Below is a small trained network, with its code and all its weights. Each question gives an input and a target symbol and asks what happens when units are switched off, that is, made to give their printed mean instead of their output.

import numpy as np


def w(rows, s, z=0):
    codes = np.array(rows[::2]) - 128.0
    scale = np.full(codes.shape[1], s)
    scale[-1] = z or s
    return codes * scale


def f(y):
    return np.maximum(y, 0)


def softmax(a):
    e = np.exp(a - a.max(-1, keepdims=True))
    return e / e.sum(-1, keepdims=True)


def log_softmax(a):
    a = a - a.max(-1, keepdims=True)
    return a - np.log(np.exp(a).sum(-1, keepdims=True))


def net(x, mask):
    ids = ['βγεζηθμξπσφψω'.index(c) for c in x.split()]
    T = len(ids)
    res = E[ids] + P[:T]
    u = 0
    for l in range(2):
        q, k, v = (res @ M[l].T for M in (Q, K, V))
        z = softmax(np.where(np.tri(T) > 0, q @ k.T / 2**0.5, -1e9)) @ v
        res = res + np.where(mask[u], z, O[l][:, -1]) @ O[l][:, :-1]
        u += 1
        y = f(res @ A[l][:, :-1].T + A[l][:, -1])
        res = res + np.where(mask[u : u + 16], y, B[l][:, -1]) @ B[l][:, :-1]
        u += 16
    return log_softmax(res[-1] @ U[:, :-1].T + U[:, -1])


Q, K, V, O, A, B = {}, {}, {}, {}, {}, {}
E = w([
[155,193,66,112,123],'β',
[163,23,120,154,121],'γ',
[162,141,151,199,185],'ε',
[147,167,119,206,98],'ζ',
[144,145,83,122,145],'η',
[154,153,82,125,154],'θ',
[124,102,101,57,250],'μ',
[147,166,69,117,140],'ξ',
[65,61,117,102,102],'π',
[80,92,145,165,86],'σ',
[229,200,124,149,130],'φ',
[150,150,48,82,150],'ψ',
[96,221,97,145,79],'ω',
],0.017)
P = w([
[128,9,243,28,13],'0',
[124,138,39,185,192],'1',
[135,127,19,189,186],'2',
[134,129,21,194,155],'3',
[139,124,20,197,148],'4',
[150,124,41,206,151],'5',
[144,131,24,192,141],'6',
[146,124,2,171,164],'7',
],0.0049)
Q[0] = w([
[119,151,254,19,104],'L0H1',
[123,96,178,124,174],'L0H1',
],0.0092)
K[0] = w([
[104,123,81,107,247],'L0H1',
[99,141,171,49,163],'L0H1',
],0.011)
V[0] = w([
[11,158,162,218,91],'L0H1',
[254,143,223,204,200],'L0H1',
],0.0069)
O[0] = w([
[50,144,63,232,124,129],'L0H1',
[254,66,139,158,74,249],'L0H1',
],0.0098,0.0012)
A[0] = w([
[109,55,130,142,101,168],'L0N1',
[154,122,181,103,93,170],'L0N2',
[112,128,192,162,121,172],'L0N3',
[144,136,102,194,132,205],'L0N4',
[106,94,203,160,128,140],'L0N5',
[109,133,120,66,2,124],'L0N6',
[95,118,67,99,136,49],'L0N7',
[104,96,199,135,136,138],'L0N8',
[129,79,123,86,175,135],'L0N9',
[124,111,125,125,129,16],'L0N10',
[169,113,54,110,116,33],'L0N11',
[108,73,217,163,91,155],'L0N12',
[158,156,159,197,158,198],'L0N13',
[155,194,143,135,52,254],'L0N14',
[98,23,102,140,144,48],'L0N15',
[56,88,174,113,110,164],'L0N16',
],0.0098,0.0042)
B[0] = w([
[95,56,174,96,143,156],'L0N1',
[59,96,11,147,140,155],'L0N2',
[115,86,106,98,60,146],'L0N3',
[110,98,52,91,91,255],'L0N4',
[121,90,77,166,112,140],'L0N5',
[70,174,86,63,171,147],'L0N6',
[62,102,236,170,153,174],'L0N7',
[88,89,45,149,132,136],'L0N8',
[182,143,148,59,167,185],'L0N9',
[131,130,157,133,168,128],'L0N10',
[96,86,210,151,81,196],'L0N11',
[91,38,80,113,87,148],'L0N12',
[87,87,120,3,98,213],'L0N13',
[127,119,7,91,176,214],'L0N14',
[102,128,233,63,230,154],'L0N15',
[99,68,102,181,218,148],'L0N16',
],0.0061,0.0075)
Q[1] = w([
[159,75,81,134,134],'L1H1',
[186,228,254,246,72],'L1H1',
],0.0079)
K[1] = w([
[87,133,128,87,101],'L1H1',
[158,174,178,254,149],'L1H1',
],0.0073)
V[1] = w([
[123,254,116,80,34],'L1H1',
[126,112,82,228,37],'L1H1',
],0.0065)
O[1] = w([
[73,116,76,1,33,26],'L1H1',
[121,47,42,76,210,1],'L1H1',
],0.0097,0.0083)
A[1] = w([
[18,215,118,130,199,150],'L1N1',
[2,134,110,176,130,127],'L1N2',
[193,12,85,65,179,146],'L1N3',
[227,174,33,130,98,172],'L1N4',
[118,87,13,89,216,124],'L1N5',
[73,5,207,124,116,186],'L1N6',
[76,127,153,30,8,165],'L1N7',
[116,136,185,60,194,76],'L1N8',
[75,111,30,49,131,159],'L1N9',
[190,126,223,115,58,118],'L1N10',
[43,125,185,107,152,88],'L1N11',
[153,173,200,47,198,33],'L1N12',
[156,163,158,252,115,148],'L1N13',
[51,119,122,35,254,132],'L1N14',
[131,210,114,107,56,104],'L1N15',
[169,87,13,172,228,2],'L1N16',
],0.0065,0.0074)
B[1] = w([
[161,205,127,79,109,184],'L1N1',
[92,208,152,127,86,177],'L1N2',
[195,159,140,181,86,230],'L1N3',
[183,96,167,39,132,223],'L1N4',
[90,125,150,198,103,244],'L1N5',
[117,199,128,60,254,171],'L1N6',
[62,38,170,103,175,202],'L1N7',
[168,141,133,184,64,151],'L1N8',
[208,171,76,146,199,204],'L1N9',
[183,154,143,203,119,195],'L1N10',
[221,179,145,146,123,146],'L1N11',
[70,140,69,175,14,157],'L1N12',
[118,92,30,96,162,251],'L1N13',
[167,140,63,176,50,192],'L1N14',
[116,67,123,83,86,191],'L1N15',
[32,85,245,105,66,235],'L1N16',
],0.0068,0.011)
U = w([
[92,109,94,35,187,155],'β',
[132,103,155,140,224,195],'γ',
[88,33,187,212,109,1],'ε',
[88,32,1,194,78,219],'ζ',
[120,138,107,105,165,103],'η',
[133,141,110,97,170,111],'θ',
[160,184,148,217,77,100],'μ',
[111,129,98,84,172,115],'ξ',
[116,190,126,132,216,153],'π',
[7,113,111,191,148,175],'σ',
[216,95,101,100,142,126],'φ',
[69,106,219,113,35,150],'ψ',
[88,185,17,117,133,98],'ω',
],0.0063,0.0043)

Each question gives the input, a string of symbols that net reads in full, and the target symbol t.
The units are the heads (2 rows each of Q, K, V and O) and the neurons (one row each of A and B). Each row of codes is followed by its name. A weight is (code - 128) times the scale printed after its matrix; where a second scale follows, it is the last column's (O, A, B and U).
mask holds one flag per unit, layer by layer, with each layer's heads first. A switched-off unit (its flag False) gives its mean, the last column of its rows in O or B, instead of its output. The means were averaged over made-up inputs and are rounded, as every weight is.
A unit's drop is (log p(t) with every unit on - log p(t) with that unit switched off) / (log p(t) with every unit on - log p(t) with every unit switched off).
The circuit of an input: a set's keep is (log p(t) with only the set's units on - log p(t) with every unit switched off) / (log p(t) with every unit on - log p(t) with every unit switched off). Starting from the 12 units with the biggest drops (on a tie, the unit counted first), units are removed one at a time, each time the one whose removal leaves the highest keep (on an exact tie, the one counted first), for as long as the keep stays at least 0.8.
circuit, biggest first: the units of the circuit, biggest drop first
most important unit: the unit with the biggest drop
top k neurons: the k neurons with the biggest drops, biggest first
top k neurons in layer l: the k neurons of layer l with the biggest drops, biggest first
input ψ ψ ω, target ψ: circuit, biggest first => L1H1, L0H1
input μ ζ ψ ε ψ ψ θ, target μ: top neuron in layer 0 => L0N9
input μ ζ ζ ψ, target μ: top 2 neurons in layer 1 => L1N10, L1N7
input ψ ψ ζ ζ ψ φ ψ μ, target ψ: circuit, biggest first => L0H1, L1H1
input ψ ψ ψ ψ, target ψ: circuit, biggest first => L0H1, L1H1, L1N13
input ψ ζ ψ ε μ γ ψ ε, target ψ: circuit, biggest first => L1H1, L0H1, L0N13
input ε ψ ψ ε ζ, target ε: top 3 neurons => L1N16, L0N12, L0N13
input ψ σ ω μ μ, target ψ: circuit, biggest first => L1H1, L0H1
input ψ ζ ψ π ψ ζ φ φ, target ψ: circuit, biggest first => L0H1, L1H1, L0N13, L1N9
input μ η ψ, target μ: circuit, biggest first => L1H1, L0H1
input ζ β γ ζ φ ζ β, target ζ: circuit, biggest first => L0H1, L1H1
input ζ ψ ω, target ζ: circuit, biggest first => L1H1, L0H1
input ζ μ π ψ ψ φ, target φ: top 3 neurons in layer 1 => L1N4, L1N9, L1N3
input ψ ξ ψ ψ ψ β, target ψ: circuit, biggest first => L0H1, L1H1
input ξ ζ ζ ψ ω, target ω: top 2 neurons in layer 1 => L1N9, L1N16
input ω ψ σ ζ ε ψ, target ω: circuit, biggest first => L0H1, L1N9, L1H1
input μ μ ψ β, target μ: top 3 neurons in layer 1 => L1N10, L1N7, L1N6
input μ ψ ω ζ ψ π, target μ: circuit, biggest first => L0H1, L1H1
input η ζ ψ μ ζ, target ζ: most important unit => L0H1
input ζ σ σ σ φ π φ, target ζ: top 3 neurons => L0N14, L1N5, L0N13
input ψ ζ ζ φ ξ, target ψ: top neuron in layer 0 => L0N6
input ψ ω ψ ζ β μ μ ζ, target ψ: top 3 neurons in layer 0 => L0N6, L0N9, L0N13
input ζ ψ ψ ε ε, target ζ: circuit, biggest first => L1H1, L0H1, L0N4
input ε ζ ζ ζ ζ σ ξ μ, target ε: top 3 neurons in layer 0 => L0N12, L0N2, L0N1
input ε φ θ ζ, target ε: top 2 neurons in layer 0 => L0N12, L0N2
input ζ ζ ψ ψ φ μ, target ζ: top 3 neurons => L1N14, L1N12, L0N13
input ζ ψ ξ β ω, target ζ: circuit, biggest first => L1H1
input β ζ ε, target β: top 2 neurons => L0N13, L0N6
input ε ψ ε ε ψ ψ γ μ, target μ: top 2 neurons => L1N3, L1N14
